Below is a small trained network, with its code and all its weights. Each question gives an input and a class and asks what happens when units are switched off, that is, made to give their printed mean instead of their output.

import numpy as np


def w(rows, s, z=0):
    codes = np.array(rows[::2]) - 128.0
    scale = np.full(codes.shape[1], s)
    scale[-1] = z or s
    return codes * scale


def f(y):
    return np.maximum(y, 0)


def log_softmax(a):
    a = a - a.max(-1, keepdims=True)
    return a - np.log(np.exp(a).sum(-1, keepdims=True))


def net(x, mask):
    res = np.array(x, float).reshape(1, 6) / 4 @ E
    y = f(res @ A[0][:, :-1].T + A[0][:, -1])
    res = res + np.where(mask, y, B[0][:, -1]) @ B[0][:, :-1]
    return log_softmax(res[-1] @ U[:, :-1].T + U[:, -1])


A, B = {}, {}
E = w([
[142,82,117,163,104,105,176,50,121,171],'x0',
[94,152,211,175,145,175,90,45,124,108],'x1',
[104,74,151,109,115,159,175,150,88,36],'x2',
[131,129,130,130,126,129,125,130,120,129],'x3',
[176,125,245,83,96,84,109,79,124,138],'x4',
[173,125,61,110,92,166,92,73,161,37],'x5',
],0.011)
A[0] = w([
[211,73,224,141,80,69,165,146,103,110,189],'N0',
[158,144,173,51,162,71,164,119,175,97,255],'N1',
[166,122,45,51,116,145,39,78,178,120,77],'N2',
[144,134,137,238,152,97,76,100,254,158,183],'N3',
[103,107,68,125,183,159,106,126,64,117,28],'N4',
[107,170,181,156,134,121,131,63,145,110,111],'N5',
[155,126,183,61,164,87,110,152,147,113,101],'N6',
[187,151,133,38,100,115,128,81,148,103,142],'N7',
[33,80,70,189,161,185,181,159,87,81,200],'N8',
[52,122,176,107,164,133,151,149,83,198,26],'N9',
[121,170,162,192,144,182,94,110,166,143,54],'N10',
[209,148,91,106,8,167,141,71,181,67,41],'N11',
[89,127,174,121,186,127,147,181,85,158,118],'N12',
[120,159,85,126,151,82,93,130,145,218,125],'N13',
[85,123,84,151,74,140,216,10,130,138,204],'N14',
[127,85,176,178,178,201,100,114,135,109,53],'N15',
[99,96,155,80,115,207,153,157,103,63,122],'N16',
[154,54,80,35,93,33,189,147,117,139,46],'N17',
[156,35,82,90,82,110,198,76,92,208,194],'N18',
[208,91,93,30,56,124,135,225,135,162,53],'N19',
[106,31,142,106,96,132,218,131,92,88,87],'N20',
[168,188,87,78,110,103,46,157,164,199,164],'N21',
[161,160,68,120,101,33,163,186,125,105,109],'N22',
[109,137,107,31,141,116,54,207,162,127,93],'N23',
[148,148,92,126,112,134,93,107,195,173,62],'N24',
[135,141,67,213,194,122,123,146,196,152,165],'N25',
[163,126,82,148,103,139,80,122,141,76,92],'N26',
[31,143,194,208,115,200,95,65,71,70,106],'N27',
[131,130,163,137,173,111,154,182,84,237,83],'N28',
[120,137,159,98,169,109,226,182,131,176,42],'N29',
[146,155,107,78,178,135,41,175,145,89,193],'N30',
[130,93,132,60,159,138,207,157,69,94,86],'N31',
[143,205,189,91,134,194,143,204,92,109,122],'N32',
],0.0083,0.0074)
B[0] = w([
[203,85,125,174,141,178,129,138,205,100,236],'N0',
[162,89,118,151,79,207,130,160,177,43,235],'N1',
[82,100,211,198,162,94,186,99,72,71,207],'N2',
[148,97,142,65,92,146,186,177,94,131,216],'N3',
[190,45,133,196,132,154,82,105,159,162,149],'N4',
[142,122,108,103,156,212,145,115,103,131,180],'N5',
[173,115,106,182,128,166,104,110,166,117,173],'N6',
[158,92,99,150,125,174,142,146,182,115,204],'N7',
[234,89,189,165,101,180,143,137,192,110,255],'N8',
[68,80,126,172,165,106,143,83,105,74,173],'N9',
[127,108,75,76,174,155,110,79,89,174,163],'N10',
[57,106,204,192,181,32,175,50,83,108,213],'N11',
[67,81,134,177,150,129,165,124,150,66,187],'N12',
[164,43,153,95,112,95,142,152,108,117,188],'N13',
[59,178,213,91,80,178,192,183,156,154,234],'N14',
[136,140,71,98,134,143,135,81,61,204,160],'N15',
[134,78,154,56,99,82,173,168,54,179,197],'N16',
[117,160,84,126,224,199,86,65,94,229,195],'N17',
[54,231,170,80,74,173,184,200,177,113,234],'N18',
[105,183,58,114,186,147,147,1,87,189,196],'N19',
[129,80,147,71,85,79,62,199,58,178,191],'N20',
[168,67,101,31,87,112,121,152,96,129,213],'N21',
[117,155,90,154,160,217,119,28,107,151,186],'N22',
[84,153,173,92,105,154,160,144,177,180,181],'N23',
[161,52,130,72,129,85,96,182,63,140,159],'N24',
[222,127,154,183,133,170,113,143,156,91,204],'N25',
[71,97,195,189,145,93,181,95,92,94,181],'N26',
[127,142,31,78,184,152,136,80,106,198,226],'N27',
[68,79,160,178,145,134,171,110,95,63,199],'N28',
[72,116,156,176,170,120,102,70,78,76,170],'N29',
[78,189,238,111,102,146,178,147,152,142,215],'N30',
[194,81,84,95,90,92,52,159,77,166,175],'N31',
[99,199,208,109,86,105,186,132,167,201,184],'N32',
],0.0074,0.011)
U = w([
[141,137,44,86,222,168,97,2,80,227,91],'0',
[74,55,173,206,161,27,130,52,76,72,68],'1',
[157,109,130,108,130,132,118,127,147,120,245],'2',
[190,22,126,32,112,65,101,157,58,170,73],'3',
[251,78,127,197,129,174,104,107,218,123,37],'4',
[62,214,190,76,96,137,125,152,165,167,54],'5',
[129,165,42,122,80,105,64,168,195,43,167],'6',
],0.008,0.012)

Each question gives the input, the list of numbers given to net, and the class t.
The units are the neurons (one row each of A and B). Each row of codes is followed by its name. A weight is (code - 128) times the scale printed after its matrix; where a second scale follows, it is the last column's (A, B and U).
mask holds one flag per neuron, in row order. A switched-off neuron (its flag False) gives its mean, the last column of its row in B, instead of its output. The means were averaged over made-up inputs and are rounded, as every weight is.
A unit's drop is (log p(t) with every unit on - log p(t) with that unit switched off) / (log p(t) with every unit on - log p(t) with every unit switched off).
The circuit of an input: a set's keep is (log p(t) with only the set's units on - log p(t) with every unit switched off) / (log p(t) with every unit on - log p(t) with every unit switched off). Starting from the 12 units with the biggest drops (on a tie, the unit counted first), units are removed one at a time, each time the one whose removal leaves the highest keep (on an exact tie, the one counted first), for as long as the keep stays at least 0.8.
units of the circuit, in order: the units of the circuit, biggest drop first
most important unit: the unit with the biggest drop
top k neurons: the k neurons with the biggest drops, biggest first
drop of u: that unit's drop, to one decimal
input [-8,3,2,1,-8,-2], class 4: most important unit => N8
input [-7,5,0,-3,5,5], class 5: top 2 neurons => [N30; N32]
input [1,-6,5,0,8,0], class 4: top 2 neurons => [N0; N1]
input [2,-2,6,0,-7,7], class 1: top 2 neurons => [N11; N26]
input [0,-6,3,-5,4,4], class 0: top 2 neurons => [N19; N17]
input [-3,-2,-8,-4,-8,-5], class 3: top 2 neurons => [N21; N13]
input [8,-7,-1,6,-6,2], class 5: top 3 neurons => [N18; N14; N27]
input [3,-6,4,6,0,-8], class 1: top 2 neurons => [N28; N29]
input [-8,-4,2,-6,-3,5], class 5: top 2 neurons => [N30; N23]
input [3,-8,6,-7,-1,8], class 0: top 3 neurons => [N17; N19; N22]
input [-3,-6,0,4,8,-4], class 4: top 4 neurons => [N0; N1; N6; N27]
input [-6,-5,-3,6,1,8], class 1: units of the circuit, in order => [N2; N11]
input [-8,-6,4,-5,0,0], class 5: top 4 neurons => [N30; N23; N32; N27]
input [4,4,-1,2,-6,-3], class 4: units of the circuit, in order => [N8]
input [8,0,-3,3,2,-7], class 5: top 2 neurons => [N18; N14]
input [5,1,-2,3,7,3], class 4: top 2 neurons => [N0; N7]
input [-4,0,-6,7,1,8], class 1: top 2 neurons => [N2; N11]
input [-7,-4,5,6,-6,-1], class 5: top 4 neurons => [N30; N32; N23; N0]
input [4,-2,-7,-4,0,2], class 3: drop of N24 => 0.1
input [6,-8,3,4,-1,-6], class 0: units of the circuit, in order => [N17]
input [6,-8,-6,-8,7,-1], class 0: drop of N8 => 0.2
input [-5,8,7,-1,1,4], class 0: drop of N27 => 0.6
input [3,4,-5,2,8,-1], class 4: drop of N0 => 0.4
